Below is a small trained network, with its code and all its weights. Each question gives an input and a class and asks what happens when units are switched off, that is, made to give their printed mean instead of their output.

import numpy as np


def w(rows, s, z=0):
    codes = np.array(rows[::2]) - 128.0
    scale = np.full(codes.shape[1], s)
    scale[-1] = z or s
    return codes * scale


def f(y):
    return np.maximum(y, 0)


def log_softmax(a):
    a = a - a.max(-1, keepdims=True)
    return a - np.log(np.exp(a).sum(-1, keepdims=True))


def net(x, mask):
    res = np.array(x, float).reshape(1, 4) / 4 @ E
    y = f(res @ A[0][:, :-1].T + A[0][:, -1])
    res = res + np.where(mask, y, B[0][:, -1]) @ B[0][:, :-1]
    return log_softmax(res[-1] @ U[:, :-1].T + U[:, -1])


A, B = {}, {}
E = w([
[35,67,49,253],'x0',
[107,216,238,245],'x1',
[222,2,137,229],'x2',
[152,109,40,146],'x3',
],0.0095)
A[0] = w([
[217,87,85,36,180],'N1',
[205,93,103,168,104],'N2',
[149,78,173,75,254],'N3',
[108,150,196,119,155],'N4',
[79,143,85,215,162],'N5',
[134,116,232,186,81],'N6',
[142,70,208,93,142],'N7',
[141,89,68,213,159],'N8',
[110,123,79,23,150],'N9',
[184,87,128,103,93],'N10',
[114,177,242,89,193],'N11',
[124,97,211,204,176],'N12',
[134,91,66,175,226],'N13',
[104,250,66,171,174],'N14',
[239,99,113,160,46],'N15',
],0.016,0.0065)
B[0] = w([
[247,138,93,158,239],'N1',
[101,141,234,73,189],'N2',
[210,176,95,205,203],'N3',
[158,194,103,155,195],'N4',
[22,40,184,34,225],'N5',
[55,131,154,223,204],'N6',
[191,200,95,210,182],'N7',
[54,31,210,48,222],'N8',
[187,186,44,135,228],'N9',
[186,53,144,100,171],'N10',
[109,254,120,162,252],'N11',
[30,98,140,236,223],'N12',
[143,14,133,171,212],'N13',
[89,114,230,15,225],'N14',
[194,175,212,116,187],'N15',
],0.0096,0.018)
U = w([
[76,156,121,254,77],'0',
[214,71,16,154,2],'1',
[60,2,114,112,115],'2',
[101,254,150,5,225],'3',
[224,115,184,115,102],'4',
],0.013,0.0031)

Each question gives the input, the list of numbers given to net, and the class t.
The units are the neurons (one row each of A and B). Each row of codes is followed by its name. A weight is (code - 128) times the scale printed after its matrix; where a second scale follows, it is the last column's (A, B and U).
mask holds one flag per neuron, in row order. A switched-off neuron (its flag False) gives its mean, the last column of its row in B, instead of its output. The means were averaged over made-up inputs and are rounded, as every weight is.
A unit's drop is (log p(t) with every unit on - log p(t) with that unit switched off) / (log p(t) with every unit on - log p(t) with every unit switched off).
The circuit of an input: a set's keep is (log p(t) with only the set's units on - log p(t) with every unit switched off) / (log p(t) with every unit on - log p(t) with every unit switched off). Starting from the 12 units with the biggest drops (on a tie, the unit counted first), units are removed one at a time, each time the one whose removal leaves the highest keep (on an exact tie, the one counted first), for as long as the keep stays at least 0.8.
circuit, biggest first: the units of the circuit, biggest drop first
most important unit: the unit with the biggest drop
k most important neurons: the k neurons with the biggest drops, biggest first
drop when u is switched off: that unit's drop, to one decimal
input [0,-6,5,8], class 4: 2 most important neurons	[N2, N15]
input [-6,-5,-6,-4], class 1: most important unit	N1
input [-3,-3,-5,4], class 1: circuit, biggest first	[N1, N9]
input [-6,-5,-5,-7], class 1: circuit, biggest first	[N1, N14, N9]
input [-5,1,0,-1], class 0: 2 most important neurons	[N14, N5]
input [7,-6,-7,-2], class 2: 2 most important neurons	[N11, N15]
input [5,8,-5,-4], class 3: 4 most important neurons	[N14, N5, N13, N3]
input [-2,1,-2,-6], class 0: 2 most important neurons	[N14, N5]
input [4,-5,-7,8], class 1: drop when N5 is switched off	-0.2
input [0,8,-5,8], class 3: drop when N10 is switched off	0.0
input [-7,-2,1,2], class 1: drop when N14 is switched off	0.1
input [1,7,-3,7], class 2: drop when N9 is switched off	0.1
